Below are the code and all the weights of a small trained network. Each question names an input and a class and asks about switching units off, where a switched-off unit gives its printed mean instead of its output.

import numpy as np


def w(rows, s, z=0):
    codes = np.array(rows[::2]) - 128.0
    scale = np.full(codes.shape[1], s)
    scale[-1] = z or s
    return codes * scale


def norm(h):
    return h / np.sqrt((h * h).mean(-1, keepdims=True) + 1e-5)


def f(y):
    return y / 2 * (1 + np.tanh(0.7978845608 * (y + 0.044715 * y**3)))


def log_softmax(a):
    a = a - a.max(-1, keepdims=True)
    return a - np.log(np.exp(a).sum(-1, keepdims=True))


def net(x, mask):
    res = np.array(x, float).reshape(1, 8) / 4 @ E
    u = 0
    for l in range(4):
        y = f(norm(res) @ A[l][:, :-1].T + A[l][:, -1])
        res = res + np.where(mask[u : u + 10], y, B[l][:, -1]) @ B[l][:, :-1]
        u += 10
    return log_softmax(norm(res)[-1] @ U[:, :-1].T + U[:, -1])


A, B = {}, {}
E = w([
[131,130,127,130,128,127,124,124,129],'x0',
[121,118,61,57,105,47,122,147,217],'x1',
[255,151,114,119,146,121,222,182,101],'x2',
[69,134,88,116,163,59,214,56,74],'x3',
[125,124,129,128,130,130,131,133,127],'x4',
[126,130,129,127,128,130,130,130,128],'x5',
[156,53,163,23,137,145,98,85,96],'x6',
[120,175,38,115,207,156,47,141,83],'x7',
],0.0061)
A[0] = w([
[122,132,67,114,97,3,160,70,73,121],'L0N1',
[80,204,93,247,135,137,192,190,187,3],'L0N2',
[127,156,50,119,198,159,59,144,112,36],'L0N3',
[149,32,137,31,93,129,89,96,54,45],'L0N4',
[134,78,232,183,29,71,209,86,215,9],'L0N5',
[61,121,103,86,72,122,116,129,188,108],'L0N6',
[156,185,109,64,11,167,58,183,195,142],'L0N7',
[35,68,164,166,184,182,94,89,148,109],'L0N8',
[154,87,188,116,105,100,154,103,148,88],'L0N9',
[39,113,87,110,138,62,197,67,81,77],'L0N10',
],0.0059,0.0064)
B[0] = w([
[102,144,168,161,224,163,171,140,188,230],'L0N1',
[101,240,44,163,9,188,176,130,207,162],'L0N2',
[96,252,128,65,136,85,89,150,114,160],'L0N3',
[141,169,180,50,150,198,114,57,161,172],'L0N4',
[91,165,254,77,45,87,184,208,119,210],'L0N5',
[141,42,134,175,67,69,85,93,114,175],'L0N6',
[104,116,167,199,235,134,130,148,187,253],'L0N7',
[171,125,128,178,94,46,101,136,90,193],'L0N8',
[108,163,119,75,74,164,120,192,90,146],'L0N9',
[57,178,199,207,210,142,110,88,155,219],'L0N10',
],0.007,0.0036)
A[1] = w([
[204,108,94,119,140,147,226,187,103,4],'L1N1',
[154,116,136,33,132,40,124,98,231,134],'L1N2',
[53,60,106,167,36,57,53,85,105,41],'L1N3',
[125,186,69,132,168,153,71,132,18,81],'L1N4',
[208,128,85,94,124,161,207,177,97,6],'L1N5',
[73,119,79,123,154,84,232,64,71,27],'L1N6',
[208,110,166,170,111,141,49,222,168,174],'L1N7',
[42,130,38,128,49,96,132,114,254,221],'L1N8',
[103,62,113,142,99,232,92,176,195,30],'L1N9',
[151,135,198,193,66,204,150,91,10,89],'L1N10',
],0.006,0.0031)
B[1] = w([
[190,219,106,105,114,22,130,89,124,152],'L1N1',
[130,28,67,151,114,118,159,142,94,206],'L1N2',
[147,226,176,132,106,92,23,74,3,174],'L1N3',
[60,97,145,96,93,107,211,224,161,186],'L1N4',
[184,204,157,138,167,22,55,76,142,145],'L1N5',
[29,219,207,167,176,189,116,97,235,163],'L1N6',
[86,185,198,166,184,137,171,63,142,252],'L1N7',
[166,135,66,208,101,206,146,126,50,240],'L1N8',
[111,169,159,165,168,187,116,88,132,138],'L1N9',
[96,17,41,166,126,115,186,171,134,201],'L1N10',
],0.0068,0.004)
A[2] = w([
[107,172,91,86,185,177,66,148,110,76],'L2N1',
[159,95,84,153,132,65,172,122,204,163],'L2N2',
[120,104,97,235,125,123,148,153,155,185],'L2N3',
[109,168,69,139,232,120,80,184,144,150],'L2N4',
[118,88,171,104,81,111,159,99,160,144],'L2N5',
[151,80,171,1,144,131,81,53,107,4],'L2N6',
[104,49,104,162,146,94,140,105,134,8],'L2N7',
[91,71,191,87,192,113,137,89,136,95],'L2N8',
[101,174,40,54,167,142,84,179,87,16],'L2N9',
[155,67,124,81,175,152,106,90,111,114],'L2N10',
],0.0083,0.003)
B[2] = w([
[98,75,175,116,35,80,161,132,155,177],'L2N1',
[108,93,97,108,154,109,52,92,24,179],'L2N2',
[146,107,75,6,174,193,121,168,103,247],'L2N3',
[150,69,164,106,68,93,200,109,141,253],'L2N4',
[44,141,118,86,111,128,157,210,98,172],'L2N5',
[168,246,54,47,102,218,138,186,89,177],'L2N6',
[144,97,103,189,183,193,100,162,97,133],'L2N7',
[161,199,103,102,160,180,162,176,130,214],'L2N8',
[117,68,216,134,2,91,195,147,166,165],'L2N9',
[116,165,29,126,139,190,146,213,95,161],'L2N10',
],0.008,0.0055)
A[3] = w([
[98,211,67,254,87,133,131,157,138,39],'L3N1',
[87,145,149,153,205,120,115,169,211,2],'L3N2',
[132,122,142,159,226,107,181,161,130,199],'L3N3',
[175,102,206,158,167,175,68,164,241,79],'L3N4',
[228,201,145,124,174,52,166,130,128,83],'L3N5',
[186,101,169,105,138,169,81,157,205,67],'L3N6',
[178,90,84,102,191,58,166,143,151,99],'L3N7',
[102,75,96,189,105,171,108,135,64,225],'L3N8',
[69,152,157,142,95,149,73,98,85,179],'L3N9',
[101,6,114,125,169,148,140,221,39,134],'L3N10',
],0.0077,0.0032)
B[3] = w([
[182,178,130,10,152,208,121,191,80,167],'L3N1',
[73,184,171,116,125,162,180,72,70,155],'L3N2',
[110,124,153,157,154,116,66,81,172,255],'L3N3',
[32,173,125,114,223,76,196,36,132,178],'L3N4',
[99,123,169,123,77,104,1,99,68,180],'L3N5',
[38,182,105,150,211,161,190,122,97,143],'L3N6',
[131,117,124,146,133,169,43,117,136,170],'L3N7',
[219,68,118,116,152,112,125,84,129,201],'L3N8',
[172,153,131,78,139,28,73,139,140,180],'L3N9',
[172,87,63,252,95,136,121,77,229,239],'L3N10',
],0.0079,0.0052)
U = w([
[34,202,184,135,227,149,169,66,179,57],'0',
[187,196,52,47,96,237,156,218,97,2],'1',
[91,92,200,116,13,45,207,186,177,132],'2',
[181,173,166,127,117,40,3,67,45,35],'3',
[163,50,65,200,142,135,124,104,168,241],'4',
],0.015,0.0031)

Each question gives the input, the list of numbers given to net, and the class t.
The units are the neurons (one row each of A and B). Each row of codes is followed by its name. A weight is (code - 128) times the scale printed after its matrix; where a second scale follows, it is the last column's (A, B and U).
mask holds one flag per neuron, layer by layer. A switched-off neuron (its flag False) gives its mean, the last column of its row in B, instead of its output. The means were averaged over made-up inputs and are rounded, as every weight is.
A unit's drop is (log p(t) with every unit on - log p(t) with that unit switched off) / (log p(t) with every unit on - log p(t) with every unit switched off).
The circuit of an input: a set's keep is (log p(t) with only the set's units on - log p(t) with every unit switched off) / (log p(t) with every unit on - log p(t) with every unit switched off). Starting from the 12 units with the biggest drops (on a tie, the unit counted first), units are removed one at a time, each time the one whose removal leaves the highest keep (on an exact tie, the one counted first), for as long as the keep stays at least 0.8.
circuit, biggest first: the units of the circuit, biggest drop first
unit that matters most: the unit with the biggest drop
top k neurons: the k neurons with the biggest drops, biggest first
k most important neurons of layer l: the k neurons of layer l with the biggest drops, biggest first
input [1,4,-2,5,-2,1,7,8], class 2: circuit, biggest first -> [L2N9]
input [-8,8,-7,6,1,6,7,6], class 4: top 3 neurons -> [L1N2, L1N8, L0N1]
input [1,3,0,7,-5,-3,-7,-6], class 0: top 3 neurons -> [L0N1, L0N10, L2N6]
input [-5,-8,-8,-4,5,-2,1,-6], class 3: circuit, biggest first -> [L0N8, L3N9]
input [2,7,6,2,3,-7,1,-4], class 4: circuit, biggest first -> [L3N10, L2N2]
input [-3,1,8,-8,-5,0,-6,-3], class 0: top 3 neurons -> [L0N7, L3N4, L1N7]
input [6,4,6,0,4,8,6,-4], class 1: circuit, biggest first -> [L2N6, L0N4]
input [-5,0,-8,7,1,-4,0,-2], class 3: 2 most important neurons of layer 1 -> [L1N3, L1N7]
input [0,-7,-5,1,-6,0,0,2], class 4: circuit, biggest first -> [L1N10, L3N10]
input [-4,7,-7,-3,-1,0,4,7], class 2: 3 most important neurons of layer 2 -> [L2N9, L2N1, L2N4]
input [3,-5,5,2,-2,7,-3,-3], class 3: top 3 neurons -> [L1N1, L1N5, L0N10]
input [0,-8,1,-1,0,6,-7,-6], class 4: top 2 neurons -> [L1N10, L2N3]
input [8,7,-6,0,-1,-2,1,-2], class 4: top 3 neurons -> [L1N2, L0N7, L1N8]
input [3,8,-2,-6,4,-8,3,-7], class 4: unit that matters most -> L1N2
input [-7,-6,-8,0,5,5,-7,1], class 3: top 2 neurons -> [L1N3, L0N8]
input [-1,1,-2,5,8,-8,6,2], class 1: top 2 neurons -> [L0N4, L2N6]
input [6,-4,-8,7,-1,3,0,-7], class 3: 2 most important neurons of layer 3 -> [L3N9, L3N4]
input [-2,5,1,-5,-4,1,2,5], class 0: top 3 neurons -> [L0N7, L1N7, L1N10]
input [8,8,8,-2,-4,6,3,4], class 3: top 3 neurons -> [L1N1, L1N5, L3N5]
input [4,8,-5,-4,5,7,8,-3], class 1: circuit, biggest first -> [L2N6]
input [3,3,-1,-3,1,4,4,-2], class 1: top 3 neurons -> [L0N4, L0N1, L0N10]
input [4,-5,-4,4,-4,7,3,-1], class 4: top 2 neurons -> [L1N10, L0N8]
input [-3,8,7,-6,8,8,1,-7], class 4: 3 most important neurons of layer 2 -> [L2N2, L2N4, L2N5]
input [-2,-8,4,-8,4,2,1,1], class 0: top 2 neurons -> [L1N7, L3N4]
input [8,-7,0,-1,-8,-4,5,6], class 4: 2 most important neurons of layer 1 -> [L1N10, L1N3]
input [2,6,4,-2,-6,5,3,7], class 2: top 2 neurons -> [L2N9, L0N3]
input [0,-8,-7,-4,-2,8,-8,-2], class 1: circuit, biggest first -> [L3N1]
input [-2,-2,-5,5,-8,8,-3,6], class 2: top 2 neurons -> [L1N7, L2N4]
input [-2,-8,-3,-8,-6,7,0,-8], class 0: 3 most important neurons of layer 2 -> [L2N4, L2N2, L2N1]
input [-8,-6,-8,7,-2,0,-1,8], class 2: 2 most important neurons of layer 1 -> [L1N4, L1N7]
